Here is a tiny trained network, its code and every weight. The questions are about switching its units off for an input and a class, where a switched-off unit gives its printed mean instead of its output.

import numpy as np


def w(rows, s, z=0):
    codes = np.array(rows[::2]) - 128.0
    scale = np.full(codes.shape[1], s)
    scale[-1] = z or s
    return codes * scale


def norm(h):
    return h / np.sqrt((h * h).mean(-1, keepdims=True) + 1e-5)


def f(y):
    return y / 2 * (1 + np.tanh(0.7978845608 * (y + 0.044715 * y**3)))


def log_softmax(a):
    a = a - a.max(-1, keepdims=True)
    return a - np.log(np.exp(a).sum(-1, keepdims=True))


def net(x, mask):
    res = np.array(x, float).reshape(1, 2) / 4 @ E
    u = 0
    for l in range(2):
        y = f(norm(res) @ A[l][:, :-1].T + A[l][:, -1])
        res = res + np.where(mask[u : u + 8], y, B[l][:, -1]) @ B[l][:, :-1]
        u += 8
    return log_softmax(norm(res)[-1] @ U[:, :-1].T + U[:, -1])


A, B = {}, {}
E = w([
[84,121,245,100,134,157,49,219,188],'x0',
[80,134,77,31,196,82,113,79,175],'x1',
],0.012)
A[0] = w([
[78,180,82,91,126,65,178,30,98,101],'L0N0',
[90,127,171,108,149,131,104,168,174,149],'L0N1',
[191,122,102,209,51,56,173,170,55,190],'L0N2',
[236,100,94,216,32,176,147,114,70,106],'L0N3',
[78,77,197,169,62,192,79,223,106,121],'L0N4',
[130,102,95,164,46,176,111,180,1,45],'L0N5',
[215,185,198,173,78,154,169,80,21,4],'L0N6',
[193,164,116,124,129,137,135,109,118,14],'L0N7',
],0.0085,0.0021)
B[0] = w([
[106,54,149,144,142,178,151,160,130,203],'L0N0',
[84,181,202,221,56,130,91,117,138,182],'L0N1',
[148,136,189,120,159,121,100,215,98,229],'L0N2',
[215,224,173,103,159,79,98,131,82,247],'L0N3',
[59,121,89,81,42,255,168,96,130,238],'L0N4',
[160,89,86,103,159,60,137,146,129,201],'L0N5',
[146,206,139,136,236,75,130,19,29,212],'L0N6',
[91,137,139,119,109,131,139,67,90,136],'L0N7',
],0.0099,0.012)
A[1] = w([
[216,183,174,159,115,89,156,127,51,56],'L1N0',
[146,120,53,98,182,73,120,95,147,102],'L1N1',
[218,170,98,113,93,120,114,153,58,22],'L1N2',
[114,206,103,107,117,68,53,154,148,176],'L1N3',
[147,99,5,165,123,141,157,91,101,223],'L1N4',
[100,94,136,83,176,155,102,124,152,66],'L1N5',
[124,178,180,163,108,64,69,81,131,115],'L1N6',
[222,176,159,144,97,179,137,154,60,3],'L1N7',
],0.011,0.0014)
B[1] = w([
[217,196,194,171,228,174,64,210,76,251],'L1N0',
[142,122,206,222,86,161,136,144,104,157],'L1N1',
[180,137,152,118,162,141,96,149,47,210],'L1N2',
[194,68,20,158,161,73,229,134,104,162],'L1N3',
[105,142,106,2,68,95,209,153,116,161],'L1N4',
[181,179,120,194,114,133,71,91,96,157],'L1N5',
[141,144,96,56,168,75,148,118,96,177],'L1N6',
[197,140,47,119,208,28,102,198,157,229],'L1N7',
],0.0099,0.012)
U = w([
[175,62,71,175,96,107,145,180,210,54],'0',
[112,47,86,91,125,175,228,97,79,182],'1',
[151,104,134,163,118,118,150,141,164,2],'2',
[58,173,160,105,52,217,97,171,158,210],'3',
[171,113,113,147,93,121,131,129,158,16],'4',
[211,178,124,114,190,136,116,211,59,182],'5',
[93,147,67,94,187,8,112,107,166,109],'6',
[110,92,124,241,167,169,63,66,129,105],'7',
],0.018,0.0057)

Each question gives the input, the list of numbers given to net, and the class t.
The units are the neurons (one row each of A and B). Each row of codes is followed by its name. A weight is (code - 128) times the scale printed after its matrix; where a second scale follows, it is the last column's (A, B and U).
mask holds one flag per neuron, layer by layer. A switched-off neuron (its flag False) gives its mean, the last column of its row in B, instead of its output. The means were averaged over made-up inputs and are rounded, as every weight is.
A unit's drop is (log p(t) with every unit on - log p(t) with that unit switched off) / (log p(t) with every unit on - log p(t) with every unit switched off).
The circuit of an input: a set's keep is (log p(t) with only the set's units on - log p(t) with every unit switched off) / (log p(t) with every unit on - log p(t) with every unit switched off). Starting from the 12 units with the biggest drops (on a tie, the unit counted first), units are removed one at a time, each time the one whose removal leaves the highest keep (on an exact tie, the one counted first), for as long as the keep stays at least 0.8.
circuit, biggest first: the units of the circuit, biggest drop first
most important unit: the unit with the biggest drop
k most important neurons: the k neurons with the biggest drops, biggest first
drop when u is switched off: that unit's drop, to one decimal
input [3,8], class 6: circuit, biggest first	L1N0
input [1,1], class 6: 4 most important neurons	L0N4; L0N0; L1N0; L0N3
input [-8,3], class 1: 3 most important neurons	L0N3; L0N0; L0N6
input [-2,8], class 1: circuit, biggest first	L1N0; L0N3; L1N7
input [-3,7], class 1: 2 most important neurons	L1N0; L1N4
input [2,2], class 6: 3 most important neurons	L0N4; L0N0; L1N0
input [3,2], class 3: 2 most important neurons	L0N3; L0N6
input [6,7], class 6: 2 most important neurons	L0N4; L1N0
input [4,5], class 6: 2 most important neurons	L0N4; L1N0
input [7,6], class 6: 2 most important neurons	L0N4; L0N0
input [4,7], class 6: 2 most important neurons	L0N4; L1N0
input [7,7], class 6: 3 most important neurons	L0N4; L1N0; L1N3
input [-1,5], class 7: 3 most important neurons	L0N4; L1N5; L0N5
input [8,-8], class 3: most important unit	L0N4
input [-1,6], class 7: 2 most important neurons	L0N4; L1N5
input [5,5], class 6: 4 most important neurons	L0N4; L1N0; L0N0; L1N3
input [1,5], class 7: 2 most important neurons	L0N3; L0N4
input [5,-5], class 3: drop when L0N4 is switched off	0.7
input [4,-4], class 3: drop when L0N4 is switched off	0.8
input [3,6], class 6: drop when L0N4 is switched off	1.1
input [-6,4], class 1: drop when L0N3 is switched off	0.0
input [0,6], class 7: most important unit	L0N4
